Below are the code and all the weights of a small trained network. Each question names an input and a target symbol and asks about switching units off, where a switched-off unit gives its printed mean instead of its output.

import numpy as np


def w(rows, s, z=0):
    codes = np.array(rows[::2]) - 128.0
    scale = np.full(codes.shape[1], s)
    scale[-1] = z or s
    return codes * scale


def f(y):
    return np.maximum(y, 0)


def softmax(a):
    e = np.exp(a - a.max(-1, keepdims=True))
    return e / e.sum(-1, keepdims=True)


def log_softmax(a):
    a = a - a.max(-1, keepdims=True)
    return a - np.log(np.exp(a).sum(-1, keepdims=True))


def net(x, mask):
    ids = ['αβδεηξψω'.index(c) for c in x.split()]
    T = len(ids)
    res = E[ids] + P[:T]
    r = res
    for j in range(3):
        rows = slice(2 * j, 2 * j + 2)
        q, k, v = (r @ M[0][rows].T for M in (Q, K, V))
        z = softmax(np.where(np.tri(T) > 0, q @ k.T / 2**0.5, -1e9)) @ v
        o = O[0][rows]
        res = res + np.where(mask[j], z, o[:, -1]) @ o[:, :-1]
    y = f(res @ A[0][:, :-1].T + A[0][:, -1])
    res = res + np.where(mask[3:27], y, B[0][:, -1]) @ B[0][:, :-1]
    return log_softmax(res[-1] @ U[:, :-1].T + U[:, -1])


Q, K, V, O, A, B = {}, {}, {}, {}, {}, {}
E = w([
[74,153,115],'α',
[49,253,65],'β',
[183,120,137],'δ',
[25,210,84],'ε',
[113,145,121],'η',
[136,117,134],'ξ',
[242,180,154],'ψ',
[128,117,136],'ω',
],0.011)
P = w([
[96,137,193],'0',
[110,154,114],'1',
[46,87,170],'2',
[163,119,90],'3',
[140,250,200],'4',
[178,117,61],'5',
],0.021)
Q[0] = w([
[104,7,90],'head 1',
[165,133,38],'head 1',
[142,219,74],'head 2',
[129,164,140],'head 2',
[94,102,167],'head 3',
[79,153,163],'head 3',
],0.016)
K[0] = w([
[161,192,125],'head 1',
[147,80,3],'head 1',
[205,91,84],'head 2',
[81,103,104],'head 2',
[161,117,112],'head 3',
[139,49,143],'head 3',
],0.02)
V[0] = w([
[173,248,120],'head 1',
[216,114,137],'head 1',
[142,104,50],'head 2',
[129,125,149],'head 2',
[99,104,87],'head 3',
[188,73,159],'head 3',
],0.017)
O[0] = w([
[190,249,131,255],'head 1',
[81,168,170,107],'head 1',
[105,179,136,113],'head 2',
[121,104,134,123],'head 2',
[127,152,124,32],'head 3',
[169,137,159,34],'head 3',
],0.014,0.0081)
A[0] = w([
[115,107,111,207],'neuron 1',
[124,61,79,55],'neuron 2',
[191,101,79,130],'neuron 3',
[199,128,166,190],'neuron 4',
[158,200,152,152],'neuron 5',
[72,59,199,78],'neuron 6',
[128,141,130,153],'neuron 7',
[115,158,188,188],'neuron 8',
[34,27,173,86],'neuron 9',
[170,132,242,186],'neuron 10',
[69,170,161,54],'neuron 11',
[66,73,185,104],'neuron 12',
[66,144,82,64],'neuron 13',
[224,103,113,155],'neuron 14',
[77,120,193,130],'neuron 15',
[179,166,51,10],'neuron 16',
[139,118,132,218],'neuron 17',
[77,94,177,136],'neuron 18',
[122,171,253,27],'neuron 19',
[126,57,82,59],'neuron 20',
[136,53,70,38],'neuron 21',
[135,171,157,153],'neuron 22',
[109,92,117,92],'neuron 23',
[172,79,93,89],'neuron 24',
],0.013,0.011)
B[0] = w([
[103,119,54,148],'neuron 1',
[75,97,209,136],'neuron 2',
[124,92,130,154],'neuron 3',
[116,121,62,191],'neuron 4',
[102,96,127,252],'neuron 5',
[230,203,67,141],'neuron 6',
[129,121,110,156],'neuron 7',
[109,126,108,186],'neuron 8',
[216,73,168,148],'neuron 9',
[101,193,165,193],'neuron 10',
[180,115,137,150],'neuron 11',
[166,161,107,141],'neuron 12',
[149,153,200,141],'neuron 13',
[126,114,104,173],'neuron 14',
[130,226,153,142],'neuron 15',
[113,110,186,187],'neuron 16',
[104,142,78,163],'neuron 17',
[160,171,131,140],'neuron 18',
[151,94,222,175],'neuron 19',
[11,97,222,137],'neuron 20',
[104,110,170,136],'neuron 21',
[102,109,113,199],'neuron 22',
[138,93,144,133],'neuron 23',
[107,169,168,138],'neuron 24',
],0.011,0.023)
U = w([
[136,105,112,89],'α',
[81,54,125,82],'β',
[136,112,104,92],'δ',
[105,91,100,106],'ε',
[168,191,61,29],'η',
[51,177,122,169],'ξ',
[73,127,3,228],'ψ',
[2,65,101,1],'ω',
],0.0076,0.0081)

Each question gives the input, a string of symbols that net reads in full, and the target symbol t.
The units are the heads (2 rows each of Q, K, V and O) and the neurons (one row each of A and B). Each row of codes is followed by its name. A weight is (code - 128) times the scale printed after its matrix; where a second scale follows, it is the last column's (O, A, B and U).
mask holds one flag per unit, heads first, then neurons. A switched-off unit (its flag False) gives its mean, the last column of its rows in O or B, instead of its output. The means were averaged over made-up inputs and are rounded, as every weight is.
A unit's drop is (log p(t) with every unit on - log p(t) with that unit switched off) / (log p(t) with every unit on - log p(t) with every unit switched off).
The circuit of an input: a set's keep is (log p(t) with only the set's units on - log p(t) with every unit switched off) / (log p(t) with every unit on - log p(t) with every unit switched off). Starting from the 12 units with the biggest drops (on a tie, the unit counted first), units are removed one at a time, each time the one whose removal leaves the highest keep (on an exact tie, the one counted first), for as long as the keep stays at least 0.8.
units of the circuit, in order: the units of the circuit, biggest drop first
k most important neurons: the k neurons with the biggest drops, biggest first
drop when u is switched off: that unit's drop, to one decimal
input ψ ψ β ψ ψ β, target ξ: units of the circuit, in order => [neuron 16; head 1]
input β ε ε, target ψ: units of the circuit, in order => [head 1; neuron 19]
input ψ ψ ε ψ β, target ω: units of the circuit, in order => [head 1; neuron 20]
input ψ ψ α δ ξ, target β: units of the circuit, in order => [head 1]
input ψ ψ ξ, target ξ: units of the circuit, in order => [head 1; neuron 15]
input α ψ δ, target β: units of the circuit, in order => [head 1; neuron 9]
input ω ω η, target α: units of the circuit, in order => [head 1; neuron 9; neuron 6]
input δ β α β ψ δ, target ξ: 3 most important neurons => [neuron 4; neuron 13; neuron 14]
input β ξ ω α ψ, target α: units of the circuit, in order => [head 1; neuron 9; neuron 6]
input α ψ β, target β: 2 most important neurons => [neuron 9; neuron 20]
input ω ξ δ ψ ω, target η: units of the circuit, in order => [head 1; neuron 6; neuron 12; neuron 18]
input ε ψ ε ε β ε, target ξ: 4 most important neurons => [neuron 13; neuron 16; neuron 4; neuron 14]
input α β α, target β: 4 most important neurons => [neuron 9; neuron 20; neuron 2; neuron 21]
input ψ β ψ ψ, target ξ: units of the circuit, in order => [head 1]
input ξ ψ β ω η, target ψ: 2 most important neurons => [neuron 19; neuron 16]
input ψ α δ ψ δ, target η: 2 most important neurons => [neuron 6; neuron 12]
input ε ψ ψ, target ω: units of the circuit, in order => [head 1; head 2; neuron 20; neuron 2]
input ψ ε ω ε α, target α: 4 most important neurons => [neuron 9; neuron 6; neuron 20; neuron 2]
input ψ ψ β β ψ β, target ξ: 3 most important neurons => [neuron 16; neuron 13; neuron 4]
input β β β ψ β, target ψ: units of the circuit, in order => [head 1]
input β δ ω β δ, target α: 3 most important neurons => [neuron 6; neuron 9; neuron 12]
input ψ ψ δ ψ β, target η: drop when neuron 8 is switched off => 0.0
input ω ψ ψ, target α: drop when head 1 is switched off => 1.4
input η ψ δ ψ, target ξ: drop when head 2 is switched off => 0.1
input α ψ ε, target β: 3 most important neurons => [neuron 9; neuron 20; neuron 2]
